Below are the code and all the weights of a small trained network. Each question names an input and a class and asks about switching units off, where a switched-off unit gives its printed mean instead of its output.

import numpy as np


def w(rows, s, z=0):
    codes = np.array(rows[::2]) - 128.0
    scale = np.full(codes.shape[1], s)
    scale[-1] = z or s
    return codes * scale


def f(y):
    return y / 2 * (1 + np.tanh(0.7978845608 * (y + 0.044715 * y**3)))


def log_softmax(a):
    a = a - a.max(-1, keepdims=True)
    return a - np.log(np.exp(a).sum(-1, keepdims=True))


def net(x, mask):
    res = np.array(x, float).reshape(1, 6) / 4 @ E
    y = f(res @ A[0][:, :-1].T + A[0][:, -1])
    res = res + np.where(mask, y, B[0][:, -1]) @ B[0][:, :-1]
    return log_softmax(res[-1] @ U[:, :-1].T + U[:, -1])


A, B = {}, {}
E = w([
[237,132,139,245,100],'x0',
[130,128,129,128,128],'x1',
[184,43,231,64,46],'x2',
[152,114,253,116,233],'x3',
[17,83,208,217,108],'x4',
[128,126,128,128,130],'x5',
],0.0058)
A[0] = w([
[63,86,131,167,109,134],'neuron 0',
[63,124,138,57,123,73],'neuron 1',
[186,84,158,166,201,62],'neuron 2',
[179,123,89,86,159,111],'neuron 3',
[126,186,79,175,201,83],'neuron 4',
[199,157,152,212,119,107],'neuron 5',
[87,137,144,72,148,107],'neuron 6',
[172,51,137,109,94,108],'neuron 7',
[107,136,177,187,104,134],'neuron 8',
[183,176,159,189,80,105],'neuron 9',
[160,143,176,126,255,121],'neuron 10',
[174,163,120,85,141,48],'neuron 11',
[55,122,143,48,150,74],'neuron 12',
[117,153,83,128,73,92],'neuron 13',
[140,109,174,73,56,81],'neuron 14',
[163,92,167,83,64,84],'neuron 15',
[65,76,153,184,130,68],'neuron 16',
[89,131,64,145,33,235],'neuron 17',
[174,138,89,84,145,141],'neuron 18',
[188,116,91,89,158,64],'neuron 19',
[191,85,120,201,141,63],'neuron 20',
[129,135,186,122,223,129],'neuron 21',
[201,200,125,77,141,81],'neuron 22',
[198,128,75,74,141,132],'neuron 23',
[107,189,58,116,69,253],'neuron 24',
],0.0095,0.004)
B[0] = w([
[154,147,197,182,63,172],'neuron 0',
[125,198,28,73,87,161],'neuron 1',
[140,112,55,117,77,158],'neuron 2',
[81,179,203,170,82,170],'neuron 3',
[30,93,115,195,205,190],'neuron 4',
[119,204,49,15,143,194],'neuron 5',
[160,160,52,64,103,156],'neuron 6',
[58,118,118,131,207,176],'neuron 7',
[115,170,151,86,76,173],'neuron 8',
[135,192,38,46,147,178],'neuron 9',
[192,16,73,168,63,208],'neuron 10',
[59,158,138,196,38,143],'neuron 11',
[161,248,33,78,89,176],'neuron 12',
[161,80,121,168,101,157],'neuron 13',
[31,93,80,181,209,178],'neuron 14',
[2,81,32,244,212,185],'neuron 15',
[92,214,196,159,54,168],'neuron 16',
[199,68,134,112,117,248],'neuron 17',
[90,104,198,179,86,181],'neuron 18',
[76,168,158,168,75,156],'neuron 19',
[64,251,31,54,112,161],'neuron 20',
[195,41,92,173,60,194],'neuron 21',
[66,180,180,184,64,181],'neuron 22',
[111,181,203,150,95,204],'neuron 23',
[160,59,159,113,150,254],'neuron 24',
],0.0063,0.0057)
U = w([
[127,208,33,54,98,56],'0',
[90,178,233,191,32,58],'1',
[37,81,81,202,253,63],'2',
[168,110,143,125,124,254],'3',
[221,39,92,152,50,35],'4',
[152,137,150,115,137,251],'5',
],0.012,0.0091)

Each question gives the input, the list of numbers given to net, and the class t.
The units are the neurons (one row each of A and B). Each row of codes is followed by its name. A weight is (code - 128) times the scale printed after its matrix; where a second scale follows, it is the last column's (A, B and U).
mask holds one flag per neuron, in row order. A switched-off neuron (its flag False) gives its mean, the last column of its row in B, instead of its output. The means were averaged over made-up inputs and are rounded, as every weight is.
A unit's drop is (log p(t) with every unit on - log p(t) with that unit switched off) / (log p(t) with every unit on - log p(t) with every unit switched off).
The circuit of an input: a set's keep is (log p(t) with only the set's units on - log p(t) with every unit switched off) / (log p(t) with every unit on - log p(t) with every unit switched off). Starting from the 12 units with the biggest drops (on a tie, the unit counted first), units are removed one at a time, each time the one whose removal leaves the highest keep (on an exact tie, the one counted first), for as long as the keep stays at least 0.8.
units of the circuit, in order: the units of the circuit, biggest drop first
most important unit: the unit with the biggest drop
k most important neurons: the k neurons with the biggest drops, biggest first
drop when u is switched off: that unit's drop, to one decimal
input [-4,-5,7,8,6,2], class 4: units of the circuit, in order	[neuron 21; neuron 10]
input [0,1,8,-6,3,2], class 2: 2 most important neurons	[neuron 15; neuron 14]
input [6,-2,6,-6,-5,2], class 0: most important unit	neuron 9
input [7,-1,8,-7,-4,7], class 2: units of the circuit, in order	[neuron 15; neuron 7]
input [-7,-5,-3,4,7,1], class 0: 3 most important neurons	[neuron 12; neuron 1; neuron 6]
input [-2,-7,-5,-2,5,3], class 3: units of the circuit, in order	[neuron 15; neuron 14; neuron 17]
input [-7,6,-8,-6,-5,0], class 2: 2 most important neurons	[neuron 4; neuron 24]
input [-3,-6,7,5,-7,3], class 1: units of the circuit, in order	[neuron 22; neuron 23; neuron 3]
input [2,-7,7,-1,4,5], class 2: units of the circuit, in order	[neuron 15; neuron 14]
input [5,3,-7,3,-4,-7], class 2: 2 most important neurons	[neuron 4; neuron 12]
input [2,0,-7,8,3,5], class 4: units of the circuit, in order	[neuron 10; neuron 21]
input [-5,-6,-6,-2,-3,-4], class 2: 2 most important neurons	[neuron 4; neuron 5]
input [8,-7,6,-7,-7,-2], class 0: 2 most important neurons	[neuron 9; neuron 5]
input [-4,-3,2,-6,1,-5], class 4: most important unit	neuron 17
input [0,4,-4,8,-4,1], class 4: 2 most important neurons	[neuron 10; neuron 21]
input [-2,0,5,3,2,5], class 2: 2 most important neurons	[neuron 15; neuron 14]
input [7,0,-7,8,-7,3], class 4: 3 most important neurons	[neuron 10; neuron 21; neuron 2]
input [-6,-8,2,-8,-3,-4], class 3: 2 most important neurons	[neuron 10; neuron 21]
input [-4,-8,-7,8,2,2], class 3: 2 most important neurons	[neuron 15; neuron 21]
input [-5,-2,6,-4,-6,1], class 1: most important unit	neuron 23
input [6,6,-4,8,2,-8], class 4: 3 most important neurons	[neuron 10; neuron 21; neuron 2]
input [4,-6,-7,-5,-6,2], class 2: drop when neuron 7 is switched off	-0.1
input [6,3,4,-3,-4,3], class 0: drop when neuron 20 is switched off	0.2
